Here is a tiny trained network, its code and every weight. The questions are about switching its units off for an input and a class, where a switched-off unit gives its printed mean instead of its output.

import numpy as np


def w(rows, s, z=0):
    codes = np.array(rows[::2]) - 128.0
    scale = np.full(codes.shape[1], s)
    scale[-1] = z or s
    return codes * scale


def norm(h):
    return h / np.sqrt((h * h).mean(-1, keepdims=True) + 1e-5)


def f(y):
    return np.maximum(y, 0)


def log_softmax(a):
    a = a - a.max(-1, keepdims=True)
    return a - np.log(np.exp(a).sum(-1, keepdims=True))


def net(x, mask):
    res = np.array(x, float).reshape(1, 5) / 4 @ E
    u = 0
    for l in range(3):
        y = f(norm(res) @ A[l][:, :-1].T + A[l][:, -1])
        res = res + np.where(mask[u : u + 4], y, B[l][:, -1]) @ B[l][:, :-1]
        u += 4
    return log_softmax(norm(res)[-1] @ U[:, :-1].T + U[:, -1])


A, B = {}, {}
E = w([
[185,140,142,188,142,124,123,113],'x0',
[188,95,247,138,156,147,108,96],'x1',
[109,103,162,49,114,168,182,84],'x2',
[216,115,112,111,121,128,145,80],'x3',
[159,159,110,122,182,106,70,100],'x4',
],0.011)
A[0] = w([
[106,141,87,202,135,101,95,183,4],'0.n0',
[117,117,93,95,129,125,148,152,98],'0.n1',
[182,128,86,211,114,108,146,167,13],'0.n2',
[135,168,5,114,130,117,105,128,57],'0.n3',
],0.019,0.0039)
B[0] = w([
[153,123,113,145,79,177,78,251,217],'0.n0',
[97,111,162,105,112,136,134,123,172],'0.n1',
[127,206,114,222,41,150,159,7,191],'0.n2',
[80,73,82,98,233,76,144,79,247],'0.n3',
],0.011,0.013)
A[1] = w([
[151,144,67,137,141,128,74,253,5],'1.n0',
[238,135,248,145,210,107,92,82,156],'1.n1',
[200,188,128,146,108,65,122,194,1],'1.n2',
[119,176,82,206,112,95,96,190,72],'1.n3',
],0.016,0.0024)
B[1] = w([
[127,41,163,9,196,111,26,239,194],'1.n0',
[177,254,212,22,239,118,68,108,253],'1.n1',
[111,78,124,177,185,123,208,95,151],'1.n2',
[111,101,153,221,72,210,80,131,206],'1.n3',
],0.0095,0.013)
A[2] = w([
[203,116,186,137,45,136,159,76,4],'2.n0',
[131,130,2,72,185,49,150,104,36],'2.n1',
[120,105,162,70,41,123,196,147,171],'2.n2',
[80,107,199,53,56,143,206,117,78],'2.n3',
],0.017,0.0015)
B[2] = w([
[154,144,99,58,185,100,130,98,171],'2.n0',
[102,9,113,133,185,34,202,88,245],'2.n1',
[107,134,138,109,72,156,160,186,195],'2.n2',
[139,201,154,115,29,133,189,177,236],'2.n3',
],0.013,0.011)
U = w([
[85,33,90,119,191,45,172,76,244],'0',
[112,155,166,69,40,125,213,171,60],'1',
[171,168,97,248,89,159,96,51,1],'2',
[89,64,130,168,124,174,10,224,44],'3',
[195,192,207,56,205,117,85,76,249],'4',
],0.011,0.0016)

Each question gives the input, the list of numbers given to net, and the class t.
The units are the neurons (one row each of A and B). Each row of codes is followed by its name. A weight is (code - 128) times the scale printed after its matrix; where a second scale follows, it is the last column's (A, B and U).
mask holds one flag per neuron, layer by layer. A switched-off neuron (its flag False) gives its mean, the last column of its row in B, instead of its output. The means were averaged over made-up inputs and are rounded, as every weight is.
A unit's drop is (log p(t) with every unit on - log p(t) with that unit switched off) / (log p(t) with every unit on - log p(t) with every unit switched off).
The circuit of an input: a set's keep is (log p(t) with only the set's units on - log p(t) with every unit switched off) / (log p(t) with every unit on - log p(t) with every unit switched off). Starting from all 12 units, units are removed one at a time, each time the one whose removal leaves the highest keep (on an exact tie, the one counted first), for as long as the keep stays at least 0.8.
circuit, biggest first: the units of the circuit, biggest drop first
most important unit: the unit with the biggest drop
top k neurons: the k neurons with the biggest drops, biggest first
top k neurons in layer l: the k neurons of layer l with the biggest drops, biggest first
drop when u is switched off: that unit's drop, to one decimal
input [8,7,-4,-7,-8], class 2: circuit, biggest first -> 0.n2; 1.n0
input [7,-3,0,6,0], class 0: top 2 neurons -> 0.n0; 0.n3
input [3,1,-7,3,8], class 2: most important unit -> 0.n2
input [-7,1,6,5,6], class 1: circuit, biggest first -> 0.n3; 1.n1
input [-8,2,7,-5,7], class 1: top 2 neurons -> 0.n3; 1.n1
input [-6,2,3,-5,3], class 1: circuit, biggest first -> 0.n3; 1.n1
input [8,-3,-2,0,7], class 2: top 3 neurons -> 0.n2; 0.n0; 1.n3
input [-3,-6,-3,-4,-1], class 3: top 2 neurons -> 0.n0; 1.n3
input [-7,3,-1,-5,7], class 3: top 2 neurons in layer 1 -> 1.n1; 1.n0
input [-8,5,-1,-8,-1], class 1: top 2 neurons -> 0.n0; 0.n3
input [1,-4,-8,7,-3], class 2: top 2 neurons -> 0.n2; 0.n0
input [8,5,-7,-3,8], class 2: top 2 neurons -> 0.n2; 1.n3
input [6,-4,-5,2,3], class 2: top 2 neurons -> 0.n2; 0.n0
input [-7,5,4,-8,1], class 1: most important unit -> 1.n1
input [6,-7,-2,7,7], class 0: top 2 neurons -> 0.n3; 2.n1
input [5,-2,-3,-3,5], class 3: top 2 neurons -> 0.n0; 1.n0
input [-2,-6,-5,-2,-4], class 3: top 2 neurons -> 0.n0; 1.n3
input [0,5,-8,4,-3], class 2: drop when 0.n2 is switched off -> 0.6
input [3,-1,8,-1,0], class 1: drop when 0.n3 is switched off -> 0.7
input [6,-8,-6,4,1], class 2: drop when 0.n0 is switched off -> 0.9
input [-2,-1,8,-7,7], class 1: most important unit -> 0.n3
input [5,-2,-8,-1,5], class 3: top 2 neurons -> 0.n0; 1.n0
